Below is a small trained network, with its code and all its weights. Each question gives an input and a class and asks what happens when units are switched off, that is, made to give their printed mean instead of their output.

import numpy as np


def w(rows, s, z=0):
    codes = np.array(rows[::2]) - 128.0
    scale = np.full(codes.shape[1], s)
    scale[-1] = z or s
    return codes * scale


def f(y):
    return y / 2 * (1 + np.tanh(0.7978845608 * (y + 0.044715 * y**3)))


def log_softmax(a):
    a = a - a.max(-1, keepdims=True)
    return a - np.log(np.exp(a).sum(-1, keepdims=True))


def net(x, mask):
    res = np.array(x, float).reshape(1, 3) / 4 @ E
    y = f(res @ A[0][:, :-1].T + A[0][:, -1])
    res = res + np.where(mask, y, B[0][:, -1]) @ B[0][:, :-1]
    return log_softmax(res[-1] @ U[:, :-1].T + U[:, -1])


A, B = {}, {}
E = w([
[147,128,35,231,188,130,74],'x0',
[109,210,138,69,108,198,1],'x1',
[244,91,136,78,227,79,87],'x2',
],0.0095)
A[0] = w([
[81,130,111,180,87,178,154,203],'neuron 0',
[171,80,111,161,118,112,237,235],'neuron 1',
[180,125,126,148,223,114,96,156],'neuron 2',
[171,99,184,103,129,147,170,208],'neuron 3',
[113,150,195,53,83,190,101,203],'neuron 4',
[129,168,184,2,113,171,110,222],'neuron 5',
[51,148,77,179,138,120,144,188],'neuron 6',
[84,123,210,78,99,86,181,196],'neuron 7',
[174,65,137,181,178,99,226,161],'neuron 8',
[222,160,57,202,206,148,37,223],'neuron 9',
[66,196,148,172,119,213,107,253],'neuron 10',
[169,86,159,141,192,66,145,195],'neuron 11',
],0.0091,0.0036)
B[0] = w([
[130,104,133,219,44,162,149,201],'neuron 0',
[28,164,135,177,147,51,242,214],'neuron 1',
[138,12,121,81,167,147,125,193],'neuron 2',
[56,195,135,117,144,109,134,167],'neuron 3',
[159,223,139,94,44,145,83,224],'neuron 4',
[120,180,191,40,78,138,93,229],'neuron 5',
[133,44,136,224,76,163,109,187],'neuron 6',
[105,210,112,149,68,160,121,203],'neuron 7',
[65,117,74,152,152,54,202,216],'neuron 8',
[138,54,32,101,214,194,42,249],'neuron 9',
[144,132,149,140,91,255,77,235],'neuron 10',
[88,82,141,94,188,106,175,195],'neuron 11',
],0.0074,0.012)
U = w([
[146,254,192,68,73,180,106,201],'0',
[179,85,45,148,178,198,81,177],'1',
[118,104,145,5,141,130,52,144],'2',
[118,86,181,197,74,169,129,94],'3',
[161,51,114,129,216,106,161,57],'4',
[85,137,111,166,140,44,185,142],'5',
[199,119,136,142,117,84,116,4],'6',
],0.0089,0.0019)

Each question gives the input, the list of numbers given to net, and the class t.
The units are the neurons (one row each of A and B). Each row of codes is followed by its name. A weight is (code - 128) times the scale printed after its matrix; where a second scale follows, it is the last column's (A, B and U).
mask holds one flag per neuron, in row order. A switched-off neuron (its flag False) gives its mean, the last column of its row in B, instead of its output. The means were averaged over made-up inputs and are rounded, as every weight is.
A unit's drop is (log p(t) with every unit on - log p(t) with that unit switched off) / (log p(t) with every unit on - log p(t) with every unit switched off).
The circuit of an input: a set's keep is (log p(t) with only the set's units on - log p(t) with every unit switched off) / (log p(t) with every unit on - log p(t) with every unit switched off). Starting from all 12 units, units are removed one at a time, each time the one whose removal leaves the highest keep (on an exact tie, the one counted first), for as long as the keep stays at least 0.8.
units of the circuit, in order: the units of the circuit, biggest drop first
unit that matters most: the unit with the biggest drop
k most important neurons: the k neurons with the biggest drops, biggest first
drop of u: that unit's drop, to one decimal
input [5,-1,7], class 4: units of the circuit, in order : (neuron 11; neuron 10)
input [-8,-5,-6], class 0: unit that matters most : neuron 7
input [-2,0,7], class 4: 4 most important neurons : (neuron 4; neuron 10; neuron 11; neuron 7)
input [-1,-3,5], class 4: units of the circuit, in order : (neuron 4; neuron 11)
input [-6,-2,3], class 0: units of the circuit, in order : (neuron 7; neuron 9)
input [3,4,-7], class 3: 3 most important neurons : (neuron 6; neuron 0; neuron 5)
input [-7,0,7], class 0: 2 most important neurons : (neuron 9; neuron 7)
input [4,7,-8], class 3: 2 most important neurons : (neuron 6; neuron 0)
input [7,-8,2], class 4: 2 most important neurons : (neuron 9; neuron 2)
input [5,-2,6], class 4: 2 most important neurons : (neuron 11; neuron 10)
input [5,-8,-1], class 5: 2 most important neurons : (neuron 1; neuron 8)
input [-5,7,8], class 0: 2 most important neurons : (neuron 4; neuron 5)
input [0,0,8], class 4: drop of neuron 4 : 0.2
input [-6,0,5], class 0: unit that matters most : neuron 9
input [5,-4,-1], class 4: drop of neuron 4 : 0.2
input [4,6,-5], class 1: drop of neuron 10 : -0.1
